Below is a small trained network, with its code and all its weights. Each question gives an input and a class and asks what happens when units are switched off, that is, made to give their printed mean instead of their output.

import numpy as np


def w(rows, s, z=0):
    codes = np.array(rows[::2]) - 128.0
    scale = np.full(codes.shape[1], s)
    scale[-1] = z or s
    return codes * scale


def norm(h):
    return h / np.sqrt((h * h).mean(-1, keepdims=True) + 1e-5)


def f(y):
    return y / 2 * (1 + np.tanh(0.7978845608 * (y + 0.044715 * y**3)))


def log_softmax(a):
    a = a - a.max(-1, keepdims=True)
    return a - np.log(np.exp(a).sum(-1, keepdims=True))


def net(x, mask):
    res = np.array(x, float).reshape(1, 2) / 4 @ E
    u = 0
    for l in range(2):
        y = f(norm(res) @ A[l][:, :-1].T + A[l][:, -1])
        res = res + np.where(mask[u : u + 12], y, B[l][:, -1]) @ B[l][:, :-1]
        u += 12
    return log_softmax(norm(res)[-1] @ U[:, :-1].T + U[:, -1])


A, B = {}, {}
E = w([
[202,209,86,246],'x0',
[13,196,18,179],'x1',
],0.0011)
A[0] = w([
[101,54,198,40,86],'0.n1',
[238,122,122,148,187],'0.n2',
[117,80,217,88,86],'0.n3',
[252,130,169,179,145],'0.n4',
[159,179,153,25,83],'0.n5',
[211,82,194,216,78],'0.n6',
[167,157,104,168,254],'0.n7',
[36,156,33,196,190],'0.n8',
[46,83,109,116,120],'0.n9',
[188,80,154,53,146],'0.n10',
[49,94,70,64,136],'0.n11',
[174,134,139,133,133],'0.n12',
],0.0045,0.00089)
B[0] = w([
[238,163,68,82,204],'0.n1',
[48,153,125,115,187],'0.n2',
[149,108,55,147,171],'0.n3',
[1,92,117,141,214],'0.n4',
[135,150,106,95,136],'0.n5',
[100,85,130,127,186],'0.n6',
[106,171,107,130,178],'0.n7',
[182,172,149,126,254],'0.n8',
[67,84,227,170,152],'0.n9',
[127,173,68,97,184],'0.n10',
[100,49,207,172,172],'0.n11',
[93,117,95,151,141],'0.n12',
],0.0038,0.0029)
A[1] = w([
[90,125,191,186,33],'1.n1',
[172,160,139,136,118],'1.n2',
[123,93,242,135,1],'1.n3',
[212,92,65,130,18],'1.n4',
[124,136,92,163,103],'1.n5',
[90,86,135,91,132],'1.n6',
[81,116,159,197,53],'1.n7',
[222,158,178,83,68],'1.n8',
[122,190,26,164,137],'1.n9',
[92,43,121,55,154],'1.n10',
[142,32,253,168,5],'1.n11',
[120,170,69,93,72],'1.n12',
],0.0055,0.0017)
B[1] = w([
[134,38,48,32,161],'1.n1',
[92,129,140,156,144],'1.n2',
[188,54,216,94,145],'1.n3',
[110,62,105,24,145],'1.n4',
[109,102,210,72,140],'1.n5',
[73,192,158,157,143],'1.n6',
[104,44,30,23,162],'1.n7',
[63,137,75,97,157],'1.n8',
[208,76,212,112,253],'1.n9',
[110,151,140,206,192],'1.n10',
[153,4,236,202,182],'1.n11',
[178,46,212,120,163],'1.n12',
],0.0031,0.0022)
U = w([
[235,103,53,8,154],'0',
[10,133,94,138,174],'1',
[168,6,254,160,1],'2',
[227,248,183,175,180],'3',
],0.011,0.00041)

Each question gives the input, the list of numbers given to net, and the class t.
The units are the neurons (one row each of A and B). Each row of codes is followed by its name. A weight is (code - 128) times the scale printed after its matrix; where a second scale follows, it is the last column's (A, B and U).
mask holds one flag per neuron, layer by layer. A switched-off neuron (its flag False) gives its mean, the last column of its row in B, instead of its output. The means were averaged over made-up inputs and are rounded, as every weight is.
A unit's drop is (log p(t) with every unit on - log p(t) with that unit switched off) / (log p(t) with every unit on - log p(t) with every unit switched off).
The circuit of an input: a set's keep is (log p(t) with only the set's units on - log p(t) with every unit switched off) / (log p(t) with every unit on - log p(t) with every unit switched off). Starting from the 12 units with the biggest drops (on a tie, the unit counted first), units are removed one at a time, each time the one whose removal leaves the highest keep (on an exact tie, the one counted first), for as long as the keep stays at least 0.8.
circuit, biggest first: the units of the circuit, biggest drop first
top k neurons: the k neurons with the biggest drops, biggest first
k most important neurons of layer l: the k neurons of layer l with the biggest drops, biggest first
drop of u: that unit's drop, to one decimal
input [7,0], class 1: top 2 neurons : [0.n1; 0.n4]
input [2,4], class 3: circuit, biggest first : [0.n8]
input [1,8], class 3: 2 most important neurons of layer 0 : [0.n8; 0.n4]
input [0,4], class 2: top 2 neurons : [0.n1; 0.n11]
input [3,1], class 3: top 4 neurons : [0.n11; 0.n9; 1.n11; 0.n3]
input [6,0], class 1: top 2 neurons : [0.n1; 0.n4]
input [8,-1], class 1: 2 most important neurons of layer 0 : [0.n4; 0.n1]
input [2,7], class 3: 2 most important neurons of layer 0 : [0.n8; 0.n4]
input [-5,0], class 0: 2 most important neurons of layer 0 : [0.n1; 0.n4]
input [-8,3], class 2: drop of 0.n11 : 3.2
input [2,1], class 3: drop of 0.n11 : 0.8
input [-3,0], class 0: drop of 0.n1 : 2.9
